In the rows, 61 means zero.

Each walk starts at a row, and each symbol moves it to the next node.
Each answer is a row, close to the row of the node it stands for.
---
[61, 93, 61, 33, 115, 25, 73, 55, 66, 88, 62, 29, 32, 77, 61, 46, 42, 68, 57, 54, 67, 73, 85]
k	[58, 94, 64, 35, 120, 31, 72, 59, 66, 93, 62, 26, 33, 71, 65, 48, 39, 64, 59, 55, 65, 69, 82]
g	[62, 92, 61, 33, 115, 25, 73, 56, 67, 88, 61, 29, 32, 76, 61, 47, 42, 67, 58, 55, 67, 74, 84]
i	[43, 90, 79, 53, 125, 63, 63, 68, 57, 107, 65, 30, 53, 48, 80, 55, 37, 46, 62, 66, 60, 56, 67]
j	[40, 70, 95, 77, 96, 97, 49, 64, 38, 88, 66, 44, 95, 40, 86, 60, 49, 35, 41, 86, 60, 55, 47]
j	[52, 63, 91, 73, 71, 84, 52, 46, 27, 56, 68, 48, 115, 63, 71, 51, 61, 47, 13, 91, 70, 73, 50]
i	[60, 70, 85, 57, 76, 59, 59, 35, 29, 49, 69, 41, 104, 82, 61, 44, 60, 57, 5, 88, 74, 83, 62]
b	[54, 64, 90, 68, 70, 75, 55, 40, 27, 52, 69, 48, 113, 71, 67, 50, 61, 50, 8, 92, 70, 77, 56]
j	[62, 78, 81, 49, 87, 45, 63, 34, 35, 55, 69, 33, 91, 88, 59, 40, 57, 62, 8, 83, 76, 87, 71]
k	[62, 80, 80, 47, 91, 44, 64, 35, 37, 57, 68, 33, 89, 88, 59, 39, 54, 63, 9, 82, 76, 87, 72]
b	[62, 72, 83, 55, 78, 55, 61, 34, 31, 49, 68, 40, 100, 84, 59, 42, 60, 60, 4, 87, 75, 85, 66]
b	[58, 66, 89, 66, 72, 71, 55, 39, 28, 50, 70, 45, 111, 74, 66, 48, 63, 53, 6, 91, 73, 79, 56]
a	[62, 82, 81, 46, 94, 42, 64, 37, 37, 61, 69, 31, 85, 87, 60, 40, 54, 61, 11, 81, 75, 87, 74]
b	[61, 74, 83, 53, 81, 51, 62, 34, 33, 52, 69, 38, 97, 86, 60, 41, 59, 62, 4, 85, 75, 85, 68]
g	[61, 73, 84, 55, 79, 54, 60, 35, 32, 50, 69, 40, 101, 85, 59, 43, 59, 59, 4, 86, 74, 84, 65]
k	[61, 74, 84, 51, 81, 51, 62, 34, 33, 52, 70, 37, 97, 85, 60, 42, 59, 61, 5, 85, 75, 86, 67]
g	[61, 73, 84, 55, 78, 53, 62, 34, 32, 50, 69, 39, 100, 87, 59, 43, 60, 59, 5, 87, 76, 85, 65]
g	[61, 70, 85, 58, 76, 60, 60, 35, 30, 50, 69, 41, 104, 84, 60, 44, 61, 59, 5, 88, 73, 84, 63]
i	[61, 81, 81, 46, 94, 42, 64, 36, 37, 61, 68, 31, 85, 87, 59, 39, 53, 62, 9, 80, 74, 87, 73]
g	[62, 80, 82, 48, 93, 44, 64, 35, 36, 58, 70, 32, 88, 87, 61, 39, 56, 62, 9, 81, 74, 87, 72]
g	[63, 80, 82, 49, 88, 47, 64, 35, 34, 56, 69, 33, 92, 89, 59, 39, 57, 62, 6, 82, 74, 87, 70]
b	[62, 72, 85, 57, 75, 58, 58, 36, 31, 49, 69, 42, 104, 83, 60, 44, 62, 58, 4, 88, 75, 83, 62]
i	[61, 81, 81, 45, 94, 43, 66, 35, 37, 61, 68, 30, 85, 87, 61, 39, 54, 62, 11, 80, 74, 86, 73]
g	[62, 81, 80, 47, 90, 43, 65, 35, 35, 57, 70, 31, 88, 88, 59, 40, 55, 63, 9, 82, 75, 85, 73]
b	[60, 72, 84, 55, 79, 55, 61, 34, 31, 50, 68, 39, 100, 86, 60, 42, 59, 60, 3, 87, 76, 85, 64]
b	[56, 64, 89, 65, 71, 72, 54, 39, 28, 50, 70, 45, 112, 75, 65, 47, 62, 53, 7, 91, 71, 78, 57]
b	[50, 64, 92, 75, 72, 87, 50, 47, 28, 59, 69, 50, 115, 61, 72, 53, 59, 44, 15, 95, 67, 69, 48]
j	[63, 73, 85, 57, 78, 54, 61, 34, 31, 50, 69, 39, 101, 84, 59, 42, 59, 60, 4, 88, 74, 85, 66]
g	[61, 71, 84, 58, 75, 59, 59, 36, 30, 49, 69, 41, 104, 82, 60, 44, 61, 57, 4, 89, 74, 84, 62]
k	[61, 72, 83, 56, 78, 56, 59, 35, 31, 49, 68, 40, 100, 86, 59, 42, 60, 61, 6, 86, 75, 85, 65]
g	[62, 70, 86, 58, 75, 59, 59, 36, 30, 49, 68, 41, 104, 84, 61, 43, 60, 58, 4, 88, 75, 83, 63]
---
[80, 41, 52, 64, 10, 51, 62, 42, 54, 12, 62, 82, 84, 88, 41, 58, 84, 78, 35, 67, 69, 78, 59]
i	[81, 70, 49, 35, 57, 15, 75, 37, 62, 36, 62, 52, 50, 104, 39, 45, 66, 86, 36, 55, 75, 87, 84]
b	[83, 49, 50, 54, 22, 37, 68, 37, 57, 15, 63, 73, 73, 97, 37, 52, 80, 82, 31, 63, 74, 84, 69]
a	[68, 90, 56, 29, 104, 16, 76, 48, 67, 75, 62, 32, 32, 87, 55, 43, 49, 74, 52, 53, 69, 78, 87]
g	[70, 86, 53, 30, 95, 14, 78, 47, 67, 66, 63, 35, 34, 92, 50, 44, 51, 79, 48, 52, 72, 83, 87]
b	[80, 69, 49, 36, 58, 14, 75, 38, 63, 36, 62, 52, 49, 103, 38, 43, 67, 87, 36, 56, 75, 89, 82]
a	[55, 95, 66, 39, 122, 38, 71, 62, 65, 98, 63, 27, 36, 66, 68, 50, 39, 60, 62, 56, 64, 66, 79]
k	[52, 93, 71, 42, 125, 44, 67, 63, 63, 103, 63, 27, 40, 61, 71, 50, 38, 57, 63, 60, 61, 63, 77]
g	[54, 93, 67, 38, 123, 38, 70, 61, 65, 97, 63, 26, 36, 66, 70, 50, 39, 60, 61, 58, 64, 67, 79]
k	[52, 94, 70, 42, 125, 44, 69, 63, 64, 101, 63, 26, 39, 61, 73, 50, 37, 57, 63, 60, 63, 64, 77]
g	[54, 95, 68, 39, 123, 36, 69, 62, 65, 99, 63, 28, 36, 66, 70, 49, 38, 61, 61, 58, 63, 66, 79]
k	[51, 94, 71, 42, 125, 43, 69, 63, 63, 101, 62, 27, 40, 60, 73, 51, 37, 57, 64, 60, 62, 64, 76]
j	[39, 79, 91, 70, 110, 89, 53, 70, 44, 100, 66, 37, 80, 38, 87, 59, 43, 36, 53, 79, 58, 52, 54]
g	[39, 81, 89, 67, 113, 85, 55, 69, 46, 103, 65, 35, 73, 38, 86, 58, 41, 38, 57, 76, 57, 53, 56]
g	[40, 83, 86, 64, 118, 79, 56, 70, 50, 105, 66, 33, 69, 41, 85, 59, 38, 40, 59, 73, 58, 52, 58]
j	[44, 67, 95, 77, 84, 96, 48, 58, 32, 75, 67, 47, 107, 45, 81, 57, 54, 38, 29, 91, 62, 60, 46]
a	[58, 67, 86, 63, 72, 67, 57, 37, 29, 49, 69, 44, 108, 79, 62, 45, 62, 55, 6, 89, 73, 80, 59]
i	[62, 78, 82, 49, 88, 46, 65, 35, 34, 56, 69, 34, 92, 87, 59, 40, 56, 64, 8, 84, 76, 86, 70]
k	[62, 81, 81, 46, 92, 43, 64, 35, 36, 57, 68, 33, 88, 88, 58, 41, 55, 62, 9, 83, 74, 87, 71]
k	[60, 82, 81, 45, 95, 43, 65, 36, 36, 61, 67, 30, 85, 87, 60, 39, 53, 61, 12, 80, 76, 86, 72]
g	[62, 80, 81, 47, 92, 44, 64, 34, 36, 58, 68, 32, 87, 87, 57, 40, 55, 62, 8, 82, 76, 86, 72]
b	[61, 73, 85, 57, 79, 55, 61, 35, 32, 50, 69, 40, 101, 84, 60, 44, 60, 61, 4, 87, 76, 84, 65]
g	[60, 70, 85, 57, 77, 58, 59, 35, 30, 48, 69, 42, 105, 82, 61, 43, 60, 58, 5, 89, 75, 85, 63]
b	[56, 65, 89, 67, 70, 76, 54, 41, 27, 53, 69, 48, 113, 72, 67, 49, 61, 52, 8, 91, 70, 76, 55]
b	[48, 64, 93, 77, 74, 91, 49, 49, 28, 63, 69, 49, 116, 57, 73, 55, 59, 42, 18, 93, 66, 65, 48]
g	[46, 65, 95, 77, 77, 93, 49, 52, 28, 67, 67, 49, 113, 53, 77, 55, 57, 41, 22, 92, 64, 64, 48]
g	[45, 65, 95, 78, 80, 95, 50, 55, 29, 71, 68, 48, 111, 50, 79, 56, 55, 39, 27, 91, 62, 62, 47]
i	[56, 64, 91, 69, 71, 75, 53, 40, 28, 51, 69, 46, 114, 72, 66, 48, 63, 51, 9, 93, 70, 76, 54]
g	[55, 64, 89, 70, 71, 79, 53, 42, 27, 54, 69, 48, 114, 67, 69, 50, 61, 49, 9, 93, 70, 75, 52]
k	[55, 64, 90, 68, 70, 74, 54, 40, 27, 50, 68, 46, 112, 72, 66, 48, 62, 50, 7, 91, 71, 77, 56]
b	[49, 64, 94, 75, 76, 90, 49, 51, 27, 63, 68, 49, 114, 56, 75, 54, 59, 42, 20, 92, 66, 67, 48]
---
[50, 64, 93, 76, 74, 90, 50, 50, 28, 63, 67, 49, 114, 56, 76, 53, 59, 42, 19, 93, 66, 66, 48]
i	[60, 67, 87, 63, 72, 67, 57, 38, 29, 48, 68, 44, 110, 77, 63, 47, 62, 54, 5, 90, 73, 80, 59]
k	[61, 69, 87, 61, 73, 63, 57, 36, 29, 48, 69, 42, 107, 81, 60, 45, 61, 56, 3, 90, 74, 81, 62]
g	[59, 67, 88, 63, 72, 68, 56, 37, 30, 49, 69, 46, 109, 77, 63, 46, 62, 54, 5, 90, 73, 79, 59]
k	[59, 69, 86, 60, 72, 63, 58, 36, 31, 48, 69, 43, 107, 81, 63, 44, 62, 57, 3, 90, 75, 82, 61]
g	[58, 67, 86, 62, 71, 66, 55, 37, 29, 49, 70, 43, 110, 78, 63, 46, 62, 54, 5, 91, 72, 81, 58]
g	[57, 65, 88, 66, 70, 70, 56, 39, 27, 49, 69, 45, 111, 75, 65, 48, 62, 53, 6, 90, 72, 78, 57]
b	[51, 64, 93, 75, 71, 87, 50, 48, 28, 59, 68, 49, 115, 61, 73, 53, 59, 45, 16, 92, 67, 69, 49]
g	[49, 63, 94, 75, 74, 90, 49, 49, 29, 64, 70, 49, 113, 57, 75, 53, 59, 43, 19, 94, 67, 67, 47]
k	[52, 63, 93, 73, 73, 87, 50, 48, 28, 59, 69, 50, 115, 60, 72, 53, 59, 44, 16, 92, 68, 69, 48]
i	[60, 68, 86, 60, 74, 63, 58, 37, 29, 50, 69, 43, 107, 81, 60, 44, 62, 57, 5, 90, 73, 82, 60]
i	[61, 81, 81, 46, 91, 44, 64, 35, 37, 57, 68, 32, 89, 86, 59, 40, 55, 62, 9, 83, 75, 87, 72]
g	[62, 78, 83, 48, 88, 47, 64, 33, 36, 54, 71, 34, 91, 87, 60, 39, 57, 62, 6, 83, 75, 86, 70]
k	[62, 80, 80, 47, 91, 43, 65, 36, 37, 58, 68, 33, 88, 88, 60, 40, 55, 63, 9, 83, 76, 87, 72]
b	[62, 73, 84, 55, 78, 56, 60, 35, 31, 49, 69, 38, 100, 86, 60, 41, 60, 60, 4, 87, 75, 85, 66]
g	[61, 70, 85, 58, 77, 59, 58, 36, 29, 50, 70, 41, 104, 83, 60, 44, 61, 57, 3, 88, 75, 84, 64]
i	[61, 83, 81, 46, 95, 42, 64, 37, 37, 61, 69, 31, 85, 87, 59, 40, 53, 61, 10, 80, 75, 86, 73]
g	[62, 80, 82, 47, 92, 43, 64, 36, 36, 57, 69, 31, 88, 87, 59, 41, 54, 62, 9, 81, 76, 86, 72]
k	[62, 82, 81, 47, 95, 43, 65, 36, 38, 61, 68, 30, 86, 87, 60, 40, 54, 62, 12, 81, 74, 87, 73]
b	[62, 73, 84, 54, 81, 51, 62, 34, 33, 51, 68, 38, 98, 85, 58, 42, 59, 61, 5, 84, 75, 86, 67]
k	[62, 76, 83, 51, 85, 49, 63, 35, 33, 54, 69, 36, 94, 87, 60, 41, 58, 62, 6, 83, 74, 86, 70]
g	[62, 74, 83, 54, 82, 52, 62, 34, 32, 51, 69, 37, 97, 87, 59, 43, 60, 61, 4, 85, 75, 86, 68]
g	[62, 73, 85, 56, 78, 54, 60, 34, 31, 50, 69, 40, 101, 85, 60, 43, 60, 60, 4, 87, 74, 85, 65]
k	[61, 74, 83, 53, 82, 51, 61, 34, 33, 51, 69, 38, 98, 86, 60, 41, 58, 60, 4, 85, 75, 85, 68]
b	[57, 66, 87, 64, 72, 67, 56, 37, 28, 47, 70, 45, 109, 79, 62, 46, 62, 55, 5, 90, 74, 81, 59]
j	[61, 82, 81, 46, 95, 42, 64, 36, 38, 61, 69, 30, 86, 88, 61, 40, 54, 62, 10, 80, 75, 85, 72]
g	[63, 80, 80, 48, 92, 44, 65, 34, 36, 57, 69, 32, 89, 88, 60, 40, 55, 63, 8, 82, 75, 86, 72]
b	[61, 73, 84, 55, 77, 55, 61, 35, 30, 49, 69, 39, 101, 85, 59, 42, 61, 58, 4, 85, 75, 85, 65]
b	[59, 66, 87, 66, 70, 71, 55, 39, 28, 51, 69, 46, 111, 74, 64, 47, 61, 54, 6, 92, 72, 79, 56]
k	[59, 67, 88, 63, 72, 67, 57, 37, 28, 49, 70, 44, 110, 78, 62, 46, 62, 56, 6, 90, 73, 81, 58]
i	[63, 77, 82, 49, 88, 45, 65, 34, 35, 54, 68, 34, 90, 88, 60, 40, 56, 62, 8, 83, 76, 86, 71]
---
[76, 54, 27, 48, 39, 33, 73, 70, 94, 52, 56, 78, 12, 68, 46, 69, 68, 82, 101, 31, 58, 57, 72]
i	[66, 61, 34, 54, 59, 47, 69, 84, 95, 77, 54, 73, 8, 51, 58, 75, 60, 70, 115, 31, 52, 46, 68]
a	[51, 49, 53, 81, 49, 91, 55, 90, 79, 82, 57, 81, 43, 23, 74, 83, 61, 49, 112, 48, 45, 32, 46]
i	[55, 34, 61, 91, 22, 105, 48, 80, 64, 55, 59, 93, 76, 30, 69, 81, 73, 48, 86, 63, 51, 38, 36]
a	[78, 37, 54, 69, 5, 59, 60, 44, 54, 14, 62, 85, 86, 82, 43, 62, 85, 74, 36, 66, 69, 74, 55]
j	[78, 75, 49, 33, 68, 13, 77, 41, 63, 43, 62, 47, 46, 101, 43, 45, 63, 85, 38, 54, 75, 89, 85]
g	[81, 69, 48, 35, 58, 14, 77, 38, 62, 36, 63, 52, 49, 103, 39, 44, 67, 86, 35, 55, 74, 89, 83]
k	[79, 75, 49, 33, 68, 11, 77, 39, 65, 44, 63, 48, 45, 102, 41, 43, 63, 86, 39, 54, 75, 88, 85]
k	[77, 80, 51, 30, 79, 12, 77, 41, 66, 50, 62, 42, 40, 100, 44, 43, 60, 83, 41, 54, 72, 87, 86]
j	[52, 94, 71, 41, 125, 43, 67, 63, 63, 102, 63, 26, 39, 60, 74, 50, 37, 56, 62, 60, 64, 64, 76]
b	[63, 91, 59, 31, 111, 21, 76, 53, 68, 81, 65, 30, 31, 83, 57, 45, 44, 72, 54, 53, 69, 76, 85]
a	[41, 87, 85, 59, 121, 74, 59, 69, 53, 108, 64, 31, 63, 42, 85, 58, 39, 42, 61, 72, 58, 54, 61]
j	[42, 69, 95, 78, 89, 97, 48, 61, 33, 79, 68, 46, 104, 44, 82, 58, 52, 36, 35, 88, 61, 59, 48]
j	[55, 65, 91, 68, 71, 75, 53, 40, 28, 52, 70, 47, 113, 70, 67, 49, 62, 50, 8, 92, 71, 77, 55]
b	[49, 64, 94, 76, 74, 90, 51, 50, 29, 63, 69, 48, 114, 57, 75, 54, 58, 43, 19, 93, 65, 66, 48]
i	[58, 66, 87, 63, 71, 66, 55, 38, 28, 49, 69, 43, 109, 78, 63, 46, 62, 55, 6, 90, 72, 81, 58]
b	[53, 64, 91, 72, 72, 84, 51, 45, 27, 57, 68, 47, 115, 63, 69, 51, 60, 46, 12, 94, 67, 71, 50]
j	[61, 74, 83, 53, 81, 51, 61, 35, 32, 51, 70, 39, 98, 86, 59, 42, 59, 60, 5, 86, 74, 85, 67]
b	[59, 66, 87, 62, 72, 67, 56, 37, 29, 49, 69, 44, 110, 77, 62, 47, 62, 56, 4, 89, 73, 81, 61]
g	[57, 66, 89, 66, 71, 71, 56, 39, 27, 51, 69, 46, 111, 74, 64, 46, 63, 54, 7, 90, 72, 78, 56]
k	[59, 68, 88, 64, 72, 66, 57, 37, 28, 50, 69, 45, 109, 78, 63, 46, 62, 55, 5, 91, 72, 81, 58]
k	[60, 67, 86, 60, 73, 64, 57, 36, 30, 48, 68, 42, 107, 81, 61, 45, 61, 57, 5, 89, 74, 83, 61]
k	[61, 71, 86, 58, 75, 58, 59, 36, 32, 49, 69, 42, 104, 83, 60, 43, 62, 60, 5, 88, 75, 84, 64]
g	[60, 68, 86, 60, 74, 64, 58, 36, 29, 48, 70, 44, 107, 81, 61, 45, 62, 57, 5, 90, 73, 82, 61]
i	[61, 81, 81, 47, 91, 44, 64, 35, 36, 58, 69, 32, 88, 88, 60, 41, 55, 62, 8, 81, 75, 87, 72]
b	[62, 72, 85, 56, 77, 54, 61, 34, 32, 50, 69, 39, 101, 84, 60, 42, 59, 60, 4, 87, 75, 84, 65]
b	[57, 65, 89, 65, 71, 71, 55, 40, 29, 50, 69, 45, 111, 76, 64, 48, 62, 53, 6, 91, 72, 77, 58]
a	[61, 82, 81, 46, 95, 42, 65, 35, 36, 60, 68, 30, 85, 87, 60, 39, 53, 62, 10, 80, 74, 86, 72]
b	[63, 74, 84, 53, 80, 52, 62, 35, 33, 51, 69, 37, 98, 88, 58, 42, 59, 61, 4, 86, 75, 87, 67]
b	[58, 66, 86, 63, 73, 67, 57, 36, 29, 49, 68, 44, 110, 79, 63, 45, 62, 56, 3, 90, 72, 80, 59]
i	[63, 79, 82, 49, 88, 47, 64, 35, 35, 55, 69, 34, 91, 88, 58, 39, 55, 61, 7, 83, 76, 87, 70]
---
[57, 31, 61, 92, 17, 104, 47, 76, 62, 50, 60, 94, 82, 35, 65, 80, 74, 50, 80, 66, 52, 41, 36]
a	[79, 39, 51, 64, 8, 51, 63, 41, 55, 11, 62, 83, 84, 89, 41, 58, 84, 76, 36, 67, 71, 77, 60]
i	[82, 69, 49, 36, 58, 14, 75, 36, 63, 35, 63, 52, 50, 103, 40, 44, 68, 87, 36, 56, 76, 89, 83]
g	[82, 64, 48, 38, 48, 18, 74, 36, 61, 29, 62, 56, 56, 103, 37, 46, 71, 86, 33, 57, 76, 89, 80]
i	[67, 88, 56, 31, 102, 17, 76, 48, 67, 75, 63, 32, 32, 86, 54, 44, 47, 74, 51, 53, 69, 80, 86]
b	[78, 74, 50, 32, 67, 11, 75, 39, 64, 44, 63, 46, 45, 103, 42, 45, 63, 85, 39, 54, 75, 89, 85]
b	[83, 54, 49, 49, 30, 30, 71, 38, 58, 19, 63, 67, 68, 101, 37, 50, 77, 85, 31, 62, 73, 86, 74]
j	[67, 89, 56, 30, 104, 16, 76, 49, 67, 74, 61, 32, 33, 87, 54, 43, 49, 74, 53, 52, 70, 79, 88]
a	[42, 88, 81, 56, 124, 69, 60, 71, 55, 108, 64, 31, 57, 44, 82, 56, 37, 43, 62, 68, 58, 55, 65]
i	[40, 75, 92, 73, 101, 95, 50, 66, 40, 93, 66, 42, 90, 39, 85, 59, 46, 36, 46, 83, 58, 53, 49]
b	[40, 83, 86, 63, 118, 79, 55, 70, 50, 105, 64, 33, 68, 41, 86, 57, 38, 40, 59, 74, 57, 52, 58]
j	[44, 67, 96, 78, 85, 96, 48, 57, 32, 75, 68, 48, 108, 45, 80, 56, 54, 38, 30, 90, 62, 60, 46]
b	[38, 75, 93, 75, 101, 94, 50, 66, 39, 93, 66, 42, 91, 38, 86, 59, 46, 35, 45, 83, 60, 53, 49]
k	[41, 71, 94, 77, 97, 96, 50, 64, 38, 88, 66, 43, 96, 39, 85, 61, 48, 36, 41, 86, 59, 53, 48]
g	[39, 73, 92, 74, 101, 94, 49, 67, 38, 93, 66, 41, 92, 38, 86, 60, 46, 34, 45, 84, 58, 54, 49]
b	[39, 84, 85, 64, 117, 80, 56, 69, 50, 105, 65, 33, 69, 40, 86, 58, 39, 39, 58, 74, 58, 54, 57]
k	[38, 82, 89, 67, 114, 85, 54, 70, 47, 103, 65, 36, 75, 38, 86, 59, 40, 36, 56, 77, 58, 51, 56]

The nodes form a chain of 88.
